Below are the code and all the weights of a small trained network. Each question names an input and a target symbol and asks about switching units off, where a switched-off unit gives its printed mean instead of its output.

import numpy as np


def w(rows, s, z=0):
    codes = np.array(rows[::2]) - 128.0
    scale = np.full(codes.shape[1], s)
    scale[-1] = z or s
    return codes * scale


def f(y):
    return y / 2 * (1 + np.tanh(0.7978845608 * (y + 0.044715 * y**3)))


def softmax(a):
    e = np.exp(a - a.max(-1, keepdims=True))
    return e / e.sum(-1, keepdims=True)


def log_softmax(a):
    a = a - a.max(-1, keepdims=True)
    return a - np.log(np.exp(a).sum(-1, keepdims=True))


def net(x, mask):
    ids = ['αζηθξπστψω'.index(c) for c in x.split()]
    T = len(ids)
    res = E[ids] + P[:T]
    u = 0
    for l in range(2):
        q, k, v = (res @ M[l].T for M in (Q, K, V))
        z = softmax(np.where(np.tri(T) > 0, q @ k.T / 4**0.5, -1e9)) @ v
        res = res + np.where(mask[u], z, O[l][:, -1]) @ O[l][:, :-1]
        u += 1
        y = f(res @ A[l][:, :-1].T + A[l][:, -1])
        res = res + np.where(mask[u : u + 4], y, B[l][:, -1]) @ B[l][:, :-1]
        u += 4
    return log_softmax(res[-1] @ U[:, :-1].T + U[:, -1])


Q, K, V, O, A, B = {}, {}, {}, {}, {}, {}
E = w([
[124,94,162,100,177,71,142,85,59,109,88],'α',
[117,85,170,233,152,163,225,119,80,76,133],'ζ',
[150,128,108,188,142,107,88,35,187,225,74],'η',
[155,92,106,95,211,86,118,159,184,118,70],'θ',
[151,159,151,252,96,168,94,161,231,168,116],'ξ',
[153,153,123,151,116,224,155,107,104,82,111],'π',
[204,184,80,159,144,203,133,146,129,155,67],'σ',
[209,60,81,123,121,148,47,120,96,160,75],'τ',
[127,80,33,78,105,178,156,204,172,109,113],'ψ',
[93,49,110,106,132,66,184,135,160,80,144],'ω',
],0.019)
P = w([
[122,132,189,123,152,143,183,91,115,118,30],'0',
[74,198,123,66,71,118,110,102,157,152,94],'1',
[104,96,61,171,133,73,55,106,90,21,143],'2',
[142,105,209,141,185,169,172,58,150,131,33],'3',
[67,158,121,97,75,127,112,127,183,182,96],'4',
[132,123,127,130,117,80,48,167,79,80,188],'5',
[146,101,222,141,160,186,146,45,141,144,17],'6',
[57,139,103,117,101,128,116,162,204,192,103],'7',
[187,134,192,75,81,92,81,244,62,135,211],'8',
],0.011)
Q[0] = w([
[120,50,39,82,118,152,127,163,98,46,63],'0.h0',
[195,106,167,106,135,173,146,19,54,127,55],'0.h0',
[174,130,129,63,254,83,95,142,161,209,13],'0.h0',
[91,60,161,117,143,2,163,90,60,146,140],'0.h0',
],0.0098)
K[0] = w([
[113,77,103,19,135,173,139,144,95,115,98],'0.h0',
[161,113,114,128,84,173,89,47,43,201,132],'0.h0',
[202,119,69,97,195,40,78,133,128,219,58],'0.h0',
[61,85,174,96,135,4,164,94,102,125,129],'0.h0',
],0.011)
V[0] = w([
[214,92,128,54,133,144,188,253,106,113,160],'0.h0',
[231,65,135,146,87,123,97,118,150,185,232],'0.h0',
[111,133,184,60,84,100,119,110,155,150,25],'0.h0',
[158,113,217,137,117,72,80,196,120,107,222],'0.h0',
],0.0047)
O[0] = w([
[153,160,98,172,184,97,171,131,178,81,72,102],'0.h0',
[110,7,69,98,51,141,2,121,110,136,52,69],'0.h0',
[127,85,215,146,162,20,52,107,178,72,218,202],'0.h0',
[60,41,58,240,187,162,84,22,155,84,94,2],'0.h0',
],0.0067,0.0042)
A[0] = w([
[147,240,47,132,93,90,114,111,200,167,108,227],'0.n0',
[190,88,140,168,146,115,154,170,116,2,85,3],'0.n1',
[86,155,170,170,139,179,147,152,121,174,120,98],'0.n2',
[182,152,190,206,231,163,135,131,39,115,94,27],'0.n3',
],0.0077,0.0035)
B[0] = w([
[71,9,103,24,198,146,83,136,98,118,160,254],'0.n0',
[103,144,145,136,156,169,40,66,60,170,192,209],'0.n1',
[124,88,163,111,112,212,140,197,84,102,223,170],'0.n2',
[153,126,64,88,78,91,100,83,211,114,148,220],'0.n3',
],0.011,0.0055)
Q[1] = w([
[105,107,114,112,138,123,182,61,221,173,73],'1.h0',
[75,165,116,225,87,37,124,193,22,122,178],'1.h0',
[133,70,121,163,150,183,147,2,220,80,54],'1.h0',
[195,145,187,130,88,200,120,54,122,146,109],'1.h0',
],0.0089)
K[1] = w([
[171,2,148,169,86,64,98,147,176,203,122],'1.h0',
[93,166,140,79,157,90,210,110,69,17,165],'1.h0',
[126,37,135,233,113,141,13,71,216,178,86],'1.h0',
[152,149,184,115,25,180,58,97,143,181,104],'1.h0',
],0.0089)
V[1] = w([
[152,117,110,90,182,139,212,122,143,2,127],'1.h0',
[196,134,109,91,109,110,122,77,77,128,19],'1.h0',
[85,190,112,142,180,129,131,96,182,230,128],'1.h0',
[177,133,180,163,140,108,64,210,185,47,144],'1.h0',
],0.006)
O[1] = w([
[98,188,140,136,60,154,166,176,116,104,125,193],'1.h0',
[173,174,50,175,76,172,140,115,73,113,90,12],'1.h0',
[218,124,150,158,194,120,240,155,117,226,171,2],'1.h0',
[187,169,168,184,78,204,47,54,253,64,113,134],'1.h0',
],0.0077,0.0023)
A[1] = w([
[119,163,124,158,71,98,254,83,168,103,98,253],'1.n0',
[97,139,111,91,61,100,77,168,131,164,208,71],'1.n1',
[113,184,233,142,156,172,190,143,130,113,47,181],'1.n2',
[131,104,126,145,159,86,59,87,114,132,163,72],'1.n3',
],0.0094,0.0033)
B[1] = w([
[103,21,106,140,52,95,109,123,92,212,176,162],'1.n0',
[172,194,100,166,165,73,163,129,105,134,168,254],'1.n1',
[61,174,134,182,173,140,116,144,155,246,91,175],'1.n2',
[95,155,108,174,100,168,212,142,133,80,130,237],'1.n3',
],0.012,0.0086)
U = w([
[160,75,114,98,85,99,89,114,148,100,153,58],'α',
[214,149,133,177,150,104,28,138,103,68,217,128],'ζ',
[204,45,209,70,183,215,137,121,5,102,131,193],'η',
[186,172,42,147,196,146,126,52,189,178,156,3],'θ',
[108,106,191,52,156,171,60,85,173,64,142,139],'ξ',
[159,136,103,127,51,199,162,161,144,144,138,61],'π',
[253,164,121,131,56,120,204,243,176,74,125,148],'σ',
[86,92,22,121,150,212,63,45,95,88,85,244],'τ',
[128,191,129,113,142,237,170,151,105,140,72,116],'ψ',
[101,130,155,124,169,126,30,80,64,144,110,126],'ω',
],0.0072,0.0059)

Each question gives the input, a string of symbols that net reads in full, and the target symbol t.
The units are the heads (4 rows each of Q, K, V and O) and the neurons (one row each of A and B). Each row of codes is followed by its name. A weight is (code - 128) times the scale printed after its matrix; where a second scale follows, it is the last column's (O, A, B and U).
mask holds one flag per unit, layer by layer, with each layer's heads first. A switched-off unit (its flag False) gives its mean, the last column of its rows in O or B, instead of its output. The means were averaged over made-up inputs and are rounded, as every weight is.
A unit's drop is (log p(t) with every unit on - log p(t) with that unit switched off) / (log p(t) with every unit on - log p(t) with every unit switched off).
The circuit of an input: a set's keep is (log p(t) with only the set's units on - log p(t) with every unit switched off) / (log p(t) with every unit on - log p(t) with every unit switched off). Starting from all 10 units, units are removed one at a time, each time the one whose removal leaves the highest keep (on an exact tie, the one counted first), for as long as the keep stays at least 0.8.
circuit, biggest first: the units of the circuit, biggest drop first
most important unit: the unit with the biggest drop
k most important neurons: the k neurons with the biggest drops, biggest first
top k neurons in layer l: the k neurons of layer l with the biggest drops, biggest first
input θ ψ η θ π ψ σ, target η: circuit, biggest first -> [1.h0, 0.h0]
input τ ω ξ ξ σ, target η: most important unit -> 0.n0
input ξ ζ ψ α ω θ ψ, target ξ: circuit, biggest first -> [1.h0, 0.n2]
input θ ξ σ ξ ψ ω τ π, target ψ: circuit, biggest first -> [0.n3, 1.n2, 0.h0]
input ω ζ η ψ π ζ θ, target η: circuit, biggest first -> [1.h0, 0.h0]
input ω ζ α π τ π ψ ω, target α: circuit, biggest first -> [1.n0, 0.n1, 1.n3, 0.n0]
input ω τ π α ψ σ π τ α, target ζ: circuit, biggest first -> [1.n1, 1.h0]
input θ ψ ω ψ π, target ψ: circuit, biggest first -> [1.n2, 0.n3, 0.h0]
input ω ζ σ α η σ ψ ξ, target ζ: circuit, biggest first -> [1.n1, 0.n2, 1.n3]
input ξ ψ ζ ζ, target ξ: 2 most important neurons -> [0.n3, 0.n2]
input α ψ α θ, target θ: 2 most important neurons -> [0.n0, 1.n2]
input ξ σ ψ ψ ξ α ω, target ξ: 2 most important neurons -> [0.n2, 1.n1]
input τ τ ζ α ψ η, target τ: circuit, biggest first -> [1.n3, 0.h0]
input σ θ τ θ α π π, target τ: circuit, biggest first -> [1.h0]
input η η τ π α ω ξ, target ξ: circuit, biggest first -> [1.h0, 0.n2, 0.n0]
input ω π ξ τ α η ψ, target η: circuit, biggest first -> [0.h0, 1.h0, 0.n3]
input ω π ψ η, target η: circuit, biggest first -> [1.h0, 0.n3, 0.h0]
input θ π ζ, target τ: top 2 neurons in layer 0 -> [0.n1, 0.n3]
input ψ τ τ ξ ζ ψ σ, target ξ: top 2 neurons in layer 0 -> [0.n2, 0.n3]
input θ ψ ξ ω ζ α σ θ ζ, target ζ: top 2 neurons in layer 0 -> [0.n3, 0.n1]
input α π θ ξ ξ α σ ζ, target π: top 2 neurons in layer 0 -> [0.n0, 0.n2]
input η ω η ω ψ ξ ψ, target ξ: most important unit -> 0.h0
input ζ ψ ω ω, target ω: 4 most important neurons -> [0.n0, 0.n3, 1.n2, 1.n3]
input ψ ξ ψ ψ π σ, target τ: top 3 neurons in layer 0 -> [0.n0, 0.n2, 0.n3]
input ζ ξ α, target τ: 2 most important neurons -> [0.n3, 1.n3]
input π σ ω ψ θ, target ξ: 2 most important neurons -> [1.n1, 0.n0]
